Table B holds the same points as the rows below, measured another way and shuffled. Each row below is followed by which row of B it is.
(in the rows, 100 means zero)
B:
Q237: 145; 81; 104; 121; 120; 103; 115; 126; 101; 79; 124; 102; 56; 93; 145; 137; 104; 102; 139; 116; 97; 58; 92; 86; 100
Q348: 112; 106; 100; 96; 111; 97; 90; 98; 95; 90; 89; 98; 88; 90; 106; 108; 100; 99; 106; 101; 81; 95; 98; 102; 101
Q772: 120; 95; 111; 107; 109; 106; 98; 104; 111; 83; 105; 108; 86; 82; 107; 116; 95; 106; 93; 121; 120; 96; 101; 100; 109
Q665: 94; 99; 111; 108; 99; 105; 115; 103; 100; 96; 97; 99; 103; 100; 96; 103; 95; 102; 90; 114; 129; 124; 104; 88; 104
Q774: 124; 102; 92; 88; 95; 121; 93; 101; 116; 87; 103; 112; 105; 97; 100; 107; 94; 98; 103; 113; 128; 97; 95; 95; 107
Q154: 102; 100; 122; 112; 95; 116; 130; 108; 106; 93; 103; 101; 91; 99; 112; 114; 85; 96; 96; 129; 142; 130; 102; 80; 103
Q312: 112; 98; 96; 103; 101; 104; 94; 101; 104; 91; 102; 105; 94; 96; 106; 105; 99; 95; 99; 106; 109; 97; 101; 102; 100
Q926: 133; 102; 112; 87; 105; 118; 105; 109; 110; 81; 103; 107; 75; 83; 121; 122; 88; 100; 118; 115; 115; 88; 91; 93; 107
Q770: 94; 99; 109; 99; 92; 106; 92; 90; 117; 94; 98; 113; 115; 90; 84; 90; 95; 99; 66; 117; 136; 125; 107; 106; 110
Q522: 101; 98; 107; 109; 87; 95; 102; 101; 97; 109; 112; 101; 96; 92; 111; 100; 98; 107; 94; 109; 128; 105; 103; 96; 97
Q398: 129; 99; 85; 83; 88; 140; 101; 97; 125; 80; 106; 116; 107; 115; 102; 109; 90; 85; 113; 115; 133; 103; 89; 91; 111
Q462: 95; 99; 98; 111; 109; 92; 99; 98; 93; 99; 94; 96; 98; 99; 93; 98; 107; 100; 91; 104; 105; 110; 103; 101; 102
Q332: 130; 97; 94; 83; 86; 138; 104; 101; 133; 84; 115; 123; 114; 105; 96; 108; 88; 95; 95; 132; 167; 104; 92; 88; 112
Q646: 126; 95; 135; 98; 119; 98; 97; 104; 116; 74; 112; 111; 69; 58; 122; 125; 87; 111; 83; 133; 125; 90; 104; 108; 115
Q625: 111; 96; 106; 108; 87; 110; 110; 106; 106; 100; 111; 102; 94; 98; 117; 108; 92; 101; 100; 111; 123; 103; 101; 93; 95
Q111: 118; 98; 106; 100; 98; 115; 104; 101; 113; 84; 100; 107; 92; 92; 109; 109; 87; 94; 97; 114; 119; 105; 96; 95; 105
Q713: 104; 99; 107; 98; 92; 105; 102; 100; 103; 100; 103; 103; 98; 91; 107; 104; 95; 99; 96; 112; 127; 112; 99; 99; 101
Q958: 110; 94; 98; 106; 96; 104; 102; 104; 100; 93; 104; 99; 93; 98; 115; 104; 97; 97; 107; 103; 102; 99; 99; 98; 98
Q25: 128; 94; 96; 94; 103; 112; 91; 102; 117; 83; 111; 112; 94; 93; 110; 114; 97; 99; 101; 118; 121; 82; 96; 100; 108
Q613: 100; 100; 93; 103; 80; 103; 115; 112; 78; 121; 107; 89; 96; 114; 121; 99; 101; 98; 129; 90; 115; 103; 92; 85; 83
Q272: 99; 94; 109; 113; 116; 75; 88; 95; 90; 88; 92; 93; 79; 79; 109; 104; 104; 103; 86; 96; 67; 92; 104; 117; 101
Q829: 99; 94; 102; 103; 102; 96; 96; 100; 99; 94; 94; 101; 99; 97; 100; 100; 102; 100; 89; 106; 106; 110; 103; 103; 104
Q125: 124; 94; 99; 101; 115; 115; 94; 99; 120; 70; 92; 108; 91; 94; 106; 116; 92; 90; 95; 112; 101; 97; 95; 104; 112
Q608: 99; 99; 103; 109; 118; 74; 93; 109; 76; 101; 98; 90; 77; 82; 111; 105; 109; 105; 107; 93; 76; 87; 102; 107; 97
Q327: 115; 94; 106; 108; 111; 70; 87; 110; 78; 97; 104; 93; 71; 72; 125; 115; 109; 110; 109; 95; 71; 73; 100; 112; 94
Q657: 92; 92; 106; 118; 91; 95; 107; 97; 103; 102; 103; 98; 100; 100; 104; 99; 97; 93; 82; 109; 118; 117; 107; 100; 102

90; 70; 84; 95; 102; 129; 74; 107; 111; 97; 96; 111; 103; 100; 67; 90; 106; 124; 80; 78  Q237
99; 99; 96; 99; 99; 103; 93; 98; 106; 103; 102; 103; 97; 100; 95; 98; 91; 102; 102; 99  Q312
101; 88; 88; 92; 100; 105; 121; 99; 103; 93; 101; 105; 105; 101; 88; 93; 110; 103; 102; 111  Q608
98; 81; 78; 100; 106; 120; 91; 98; 98; 109; 97; 96; 110; 101; 109; 98; 118; 95; 105; 93  Q613
96; 105; 108; 101; 105; 100; 91; 101; 108; 99; 100; 109; 99; 103; 85; 98; 77; 108; 100; 105  Q772
100; 96; 100; 93; 95; 102; 98; 98; 102; 97; 104; 102; 95; 99; 99; 99; 101; 109; 102; 110  Q348
104; 82; 78; 95; 100; 111; 127; 94; 105; 86; 101; 107; 99; 96; 73; 92; 91; 94; 99; 116  Q327
99; 104; 101; 103; 108; 102; 96; 97; 102; 103; 100; 104; 102; 102; 99; 100; 80; 98; 107; 107  Q713
98; 102; 110; 97; 94; 99; 81; 103; 105; 99; 104; 104; 91; 98; 98; 101; 88; 121; 95; 100  Q125
102; 124; 113; 106; 105; 84; 103; 96; 107; 107; 102; 104; 99; 104; 101; 102; 68; 92; 112; 109  Q770
93; 102; 118; 99; 118; 107; 84; 109; 95; 109; 96; 105; 117; 105; 111; 103; 90; 120; 99; 96  Q154
97; 107; 113; 103; 114; 103; 106; 97; 105; 86; 98; 116; 96; 102; 71; 98; 38; 104; 101; 127  Q646
98; 102; 106; 100; 104; 104; 88; 100; 102; 102; 101; 104; 98; 100; 102; 102; 81; 109; 101; 104  Q111
101; 101; 93; 104; 109; 103; 105; 97; 105; 105; 98; 104; 106; 103; 92; 98; 84; 90; 106; 103  Q522
100; 95; 92; 104; 108; 110; 95; 98; 102; 105; 99; 102; 104; 99; 96; 101; 80; 97; 100; 98  Q625
96; 107; 114; 98; 109; 96; 93; 106; 101; 110; 99; 104; 112; 106; 108; 100; 101; 111; 103; 96  Q665
91; 119; 114; 113; 109; 98; 51; 96; 113; 112; 99; 107; 91; 108; 94; 103; 58; 97; 110; 93  Q332
104; 103; 97; 101; 104; 98; 109; 102; 102; 109; 101; 101; 108; 98; 101; 100; 91; 101; 98; 91  Q657
107; 94; 91; 92; 94; 98; 131; 99; 102; 91; 105; 104; 99; 94; 88; 96; 96; 104; 96; 113  Q272
95; 106; 102; 104; 100; 101; 73; 95; 109; 104; 101; 103; 90; 102; 97; 101; 78; 100; 107; 103  Q774
96; 103; 98; 103; 98; 103; 77; 96; 113; 102; 101; 107; 89; 101; 83; 98; 78; 102; 101; 97  Q25
100; 92; 91; 98; 100; 108; 94; 99; 102; 102; 101; 100; 100; 98; 98; 99; 97; 105; 99; 98  Q958
93; 105; 104; 104; 97; 105; 50; 97; 108; 110; 102; 100; 87; 101; 107; 104; 85; 109; 103; 91  Q398
99; 103; 101; 96; 99; 94; 104; 103; 106; 107; 102; 103; 106; 103; 99; 97; 110; 105; 103; 95  Q462
101; 103; 101; 98; 100; 96; 103; 100; 104; 104; 102; 102; 101; 100; 100; 99; 96; 103; 103; 101  Q829
93; 92; 102; 99; 106; 116; 74; 98; 101; 94; 99; 106; 94; 100; 92; 101; 74; 113; 100; 113  Q926
